Here is a tiny trained network, its code and every weight. The questions are about switching its units off for an input and a target symbol, where a switched-off unit gives its printed mean instead of its output.

import numpy as np


def w(rows, s, z=0):
    codes = np.array(rows[::2]) - 128.0
    scale = np.full(codes.shape[1], s)
    scale[-1] = z or s
    return codes * scale


def norm(h):
    return h / np.sqrt((h * h).mean(-1, keepdims=True) + 1e-5)


def f(y):
    return np.maximum(y, 0)


def softmax(a):
    e = np.exp(a - a.max(-1, keepdims=True))
    return e / e.sum(-1, keepdims=True)


def log_softmax(a):
    a = a - a.max(-1, keepdims=True)
    return a - np.log(np.exp(a).sum(-1, keepdims=True))


def net(x, mask):
    ids = ['ΛΣΩαγδεητφ'.index(c) for c in x.split()]
    T = len(ids)
    res = E[ids] + P[:T]
    u = 0
    for l in range(2):
        r = norm(res)
        for j in range(2):
            rows = slice(3 * j, 3 * j + 3)
            q, k, v = (r @ M[l][rows].T for M in (Q, K, V))
            z = softmax(np.where(np.tri(T) > 0, q @ k.T / 3**0.5, -1e9)) @ v
            o = O[l][rows]
            res = res + np.where(mask[u + j], z, o[:, -1]) @ o[:, :-1]
        u += 2
        y = f(norm(res) @ A[l][:, :-1].T + A[l][:, -1])
        res = res + np.where(mask[u : u + 4], y, B[l][:, -1]) @ B[l][:, :-1]
        u += 4
    return log_softmax(norm(res)[-1] @ U[:, :-1].T + U[:, -1])


Q, K, V, O, A, B = {}, {}, {}, {}, {}, {}
E = w([
[132,105,30,112,182,89,142,128,190,164,130,194],'Λ',
[150,185,97,137,114,152,148,156,222,149,29,76],'Σ',
[177,72,186,122,95,141,130,196,156,89,63,206],'Ω',
[89,140,133,116,83,130,130,141,221,178,207,124],'α',
[98,116,165,216,18,91,116,40,109,253,108,77],'γ',
[133,151,137,181,212,229,152,96,112,175,200,121],'δ',
[68,49,135,168,101,66,170,199,112,110,173,115],'ε',
[89,83,142,82,132,97,130,11,126,100,78,193],'η',
[102,138,84,106,121,149,89,60,214,88,211,123],'τ',
[123,152,125,163,187,119,34,106,137,99,111,144],'φ',
],0.019)
P = w([
[156,182,164,171,106,92,174,71,121,73,145,179],'0',
[10,207,145,86,92,231,79,131,179,117,130,147],'1',
[102,139,130,104,136,80,152,146,112,124,176,136],'2',
[177,99,149,171,156,101,117,88,169,107,86,141],'3',
[31,177,146,103,97,241,70,128,173,130,105,124],'4',
[110,122,122,113,142,98,141,156,122,144,157,120],'5',
[220,64,133,192,148,127,95,78,160,133,91,131],'6',
[52,161,133,105,90,252,72,136,179,140,106,131],'7',
[118,113,106,125,129,107,133,157,120,157,153,105],'8',
[225,37,123,219,147,150,95,86,169,143,87,110],'9',
[26,168,146,90,90,245,65,128,176,139,113,128],'10',
[126,108,103,110,136,107,124,156,121,160,152,95],'11',
],0.02)
Q[0] = w([
[130,177,143,208,149,109,153,216,150,182,166,110],'L0H1',
[111,128,98,121,168,27,119,153,29,142,110,145],'L0H1',
[218,46,68,157,202,12,202,114,133,127,167,110],'L0H1',
[110,174,71,70,51,144,117,141,150,65,136,112],'L0H2',
[98,165,162,122,78,246,89,108,145,98,49,115],'L0H2',
[193,140,64,118,137,34,145,129,153,138,68,100],'L0H2',
],0.011)
K[0] = w([
[172,114,160,176,157,160,130,247,153,223,140,53],'L0H1',
[108,115,157,81,189,56,65,165,64,167,86,131],'L0H1',
[97,20,35,89,130,176,104,141,129,180,126,108],'L0H1',
[108,159,133,125,91,42,163,95,232,69,189,128],'L0H2',
[188,194,143,186,99,155,177,128,150,94,86,193],'L0H2',
[157,87,91,99,134,113,78,170,163,167,43,99],'L0H2',
],0.012)
V[0] = w([
[156,60,2,119,151,69,47,109,137,98,135,122],'L0H1',
[145,131,88,154,131,127,221,167,135,211,87,210],'L0H1',
[145,205,118,138,138,115,78,152,108,115,111,154],'L0H1',
[144,177,99,182,133,103,243,124,135,87,67,110],'L0H2',
[144,30,164,131,137,129,154,183,93,111,211,191],'L0H2',
[148,178,87,86,63,98,141,183,227,90,107,98],'L0H2',
],0.0087)
O[0] = w([
[119,153,101,193,52,179,189,123,95,150,159,212,112],'L0H1',
[103,120,94,74,190,93,140,112,110,210,44,137,152],'L0H1',
[189,189,119,114,109,173,112,131,88,130,138,137,112],'L0H1',
[141,204,96,85,72,129,175,114,178,107,96,128,251],'L0H2',
[96,140,251,186,147,196,169,153,121,134,169,213,60],'L0H2',
[214,142,143,93,88,90,116,176,124,171,103,143,67],'L0H2',
],0.012,0.0025)
A[0] = w([
[178,51,106,193,214,150,52,115,180,135,130,176,232],'L0N1',
[52,107,97,109,94,120,63,117,240,133,142,148,199],'L0N2',
[55,108,140,32,157,145,82,255,116,185,161,128,193],'L0N3',
[130,45,132,132,54,26,196,175,27,96,106,137,1],'L0N4',
],0.0095,0.0029)
B[0] = w([
[217,115,122,145,140,156,157,168,136,123,85,132,233],'L0N1',
[138,142,158,137,135,167,145,164,23,145,148,120,251],'L0N2',
[118,123,122,134,93,136,73,6,164,166,125,137,194],'L0N3',
[89,77,89,150,178,176,62,130,135,95,124,147,159],'L0N4',
],0.016,0.011)
Q[1] = w([
[206,124,80,140,164,122,156,60,105,62,116,195],'L1H1',
[23,146,94,123,119,184,111,180,116,85,43,109],'L1H1',
[140,198,174,107,76,234,101,120,145,181,104,141],'L1H1',
[112,167,219,107,49,192,125,141,78,137,86,56],'L1H2',
[62,222,155,62,87,186,125,175,168,96,75,185],'L1H2',
[152,175,134,134,193,210,249,75,113,163,137,96],'L1H2',
],0.011)
K[1] = w([
[127,67,64,253,130,105,146,150,114,125,106,140],'L1H1',
[120,186,141,57,172,176,152,103,79,29,78,130],'L1H1',
[197,179,154,112,138,122,177,81,164,123,153,157],'L1H1',
[145,201,203,119,113,29,131,102,103,80,163,82],'L1H2',
[129,198,157,23,168,35,150,149,161,26,88,143],'L1H2',
[114,147,137,185,151,160,247,95,102,142,136,126],'L1H2',
],0.012)
V[1] = w([
[81,194,103,140,176,85,94,130,123,173,119,170],'L1H1',
[145,31,140,134,123,37,189,92,128,158,223,104],'L1H1',
[77,112,100,151,171,103,192,131,162,67,141,184],'L1H1',
[127,100,144,85,193,168,120,131,96,55,80,138],'L1H2',
[157,188,58,154,245,162,147,128,174,153,213,84],'L1H2',
[108,167,149,195,111,68,137,127,102,95,121,90],'L1H2',
],0.011)
O[1] = w([
[93,103,109,150,167,111,138,123,92,145,101,202,71],'L1H1',
[87,167,190,91,74,198,90,158,56,179,2,69,1],'L1H1',
[97,117,77,87,125,136,196,134,121,134,113,105,143],'L1H1',
[92,133,136,150,100,189,98,85,226,85,157,67,204],'L1H2',
[114,243,179,162,172,92,211,136,128,158,162,92,149],'L1H2',
[116,69,127,196,154,25,52,157,109,109,131,161,130],'L1H2',
],0.012,0.0036)
A[1] = w([
[116,125,104,158,128,119,176,154,110,85,137,128,173],'L1N1',
[59,94,117,134,124,160,121,141,100,165,148,108,123],'L1N2',
[125,120,167,107,121,121,139,249,86,166,149,86,3],'L1N3',
[81,113,110,159,157,177,135,163,118,112,172,139,81],'L1N4',
],0.019,0.0061)
B[1] = w([
[121,120,113,145,118,151,92,115,94,116,120,94,212],'L1N1',
[129,104,101,128,175,84,126,192,127,90,86,144,233],'L1N2',
[152,7,147,67,161,131,151,99,131,132,177,126,157],'L1N3',
[135,165,174,90,61,123,133,179,141,136,103,104,255],'L1N4',
],0.022,0.0085)
U = w([
[123,163,75,138,129,137,200,126,67,163,117,204,179],'Λ',
[196,181,86,55,98,35,124,121,170,145,116,76,79],'Σ',
[95,86,64,151,96,210,93,31,156,96,121,101,154],'Ω',
[128,150,203,163,97,82,59,100,69,203,57,113,94],'α',
[180,138,66,206,254,75,74,140,83,68,167,133,170],'γ',
[95,187,168,156,186,103,179,106,143,132,126,64,252],'δ',
[174,138,218,163,92,56,174,162,222,88,123,228,122],'ε',
[91,118,97,103,133,133,120,230,98,68,66,86,19],'η',
[183,84,156,36,145,121,166,139,51,125,194,111,96],'τ',
[156,196,108,151,21,152,115,146,35,102,190,118,107],'φ',
],0.0073,0.0029)

Each question gives the input, a string of symbols that net reads in full, and the target symbol t.
The units are the heads (3 rows each of Q, K, V and O) and the neurons (one row each of A and B). Each row of codes is followed by its name. A weight is (code - 128) times the scale printed after its matrix; where a second scale follows, it is the last column's (O, A, B and U).
mask holds one flag per unit, layer by layer, with each layer's heads first. A switched-off unit (its flag False) gives its mean, the last column of its rows in O or B, instead of its output. The means were averaged over made-up inputs and are rounded, as every weight is.
A unit's drop is (log p(t) with every unit on - log p(t) with that unit switched off) / (log p(t) with every unit on - log p(t) with every unit switched off).
The circuit of an input: a set's keep is (log p(t) with only the set's units on - log p(t) with every unit switched off) / (log p(t) with every unit on - log p(t) with every unit switched off). Starting from all 12 units, units are removed one at a time, each time the one whose removal leaves the highest keep (on an exact tie, the one counted first), for as long as the keep stays at least 0.8.
units of the circuit, in order: the units of the circuit, biggest drop first
k most important neurons: the k neurons with the biggest drops, biggest first
top k neurons in layer l: the k neurons of layer l with the biggest drops, biggest first
drop of u: that unit's drop, to one decimal
input Λ Ω ε, target ε: units of the circuit, in order -> [L0H2; L1H1]
input η α η φ φ Σ φ η η, target η: 2 most important neurons -> [L1N2; L1N4]
input Ω α ε η ε α δ α, target Ω: units of the circuit, in order -> [L0N3]
input η Ω φ ε η α δ δ Ω, target Ω: top 2 neurons in layer 0 -> [L0N3; L0N4]
input γ φ Σ ε φ η γ ε Σ α η, target γ: units of the circuit, in order -> [L0H1; L1H1]
input α η φ γ η φ Ω η η η δ, target α: 2 most important neurons -> [L0N3; L0N1]
input Σ φ Σ γ τ η ε, target η: top 2 neurons in layer 0 -> [L0N4; L0N3]
input η η Σ α τ, target η: 2 most important neurons -> [L1N2; L0N2]
input τ τ φ ε, target η: units of the circuit, in order -> [L0N4; L1N4]
input η Ω α η Λ η Ω η Λ α φ δ, target δ: 2 most important neurons -> [L0N1; L0N2]
input δ ε ε φ ε, target δ: units of the circuit, in order -> [L1H2; L0H2]
input η α γ η α, target η: 2 most important neurons -> [L1N2; L0N2]
input Λ Ω η α, target τ: units of the circuit, in order -> [L1N3; L0N2]
input Ω η δ φ δ α τ φ, target Ω: most important neuron -> [L0N3]
input φ η Σ τ η ε η Ω φ φ γ, target φ: 2 most important neurons -> [L0N2; L0N3]
input η ε Ω φ φ Ω Ω Λ φ Σ η, target η: 2 most important neurons -> [L1N2; L0N2]
input γ φ Σ η η Λ Ω η Ω δ α, target γ: top 2 neurons in layer 0 -> [L0N2; L0N3]
input η η φ τ Σ φ Ω γ φ η, target γ: 2 most important neurons -> [L1N4; L0N3]
input φ Ω φ Λ Ω, target φ: top 2 neurons in layer 1 -> [L1N1; L1N2]
input δ φ γ δ η, target δ: units of the circuit, in order -> [L1H2]
input φ Λ δ φ δ α τ α, target φ: 2 most important neurons -> [L0N2; L1N1]
input τ φ Ω γ φ Ω, target Ω: top 2 neurons in layer 0 -> [L0N4; L0N3]
input Σ Λ Ω η φ ε τ Ω α η η τ, target τ: drop of L0H1 -> 1.1
input Σ η η η φ, target Σ: drop of L0H2 -> 0.9
input φ α φ η Ω Ω Λ Σ γ γ η, target φ: drop of L0H1 -> 0.5
input φ Ω η φ Λ η η α η η γ, target φ: top 2 neurons in layer 0 -> [L0N2; L0N3]
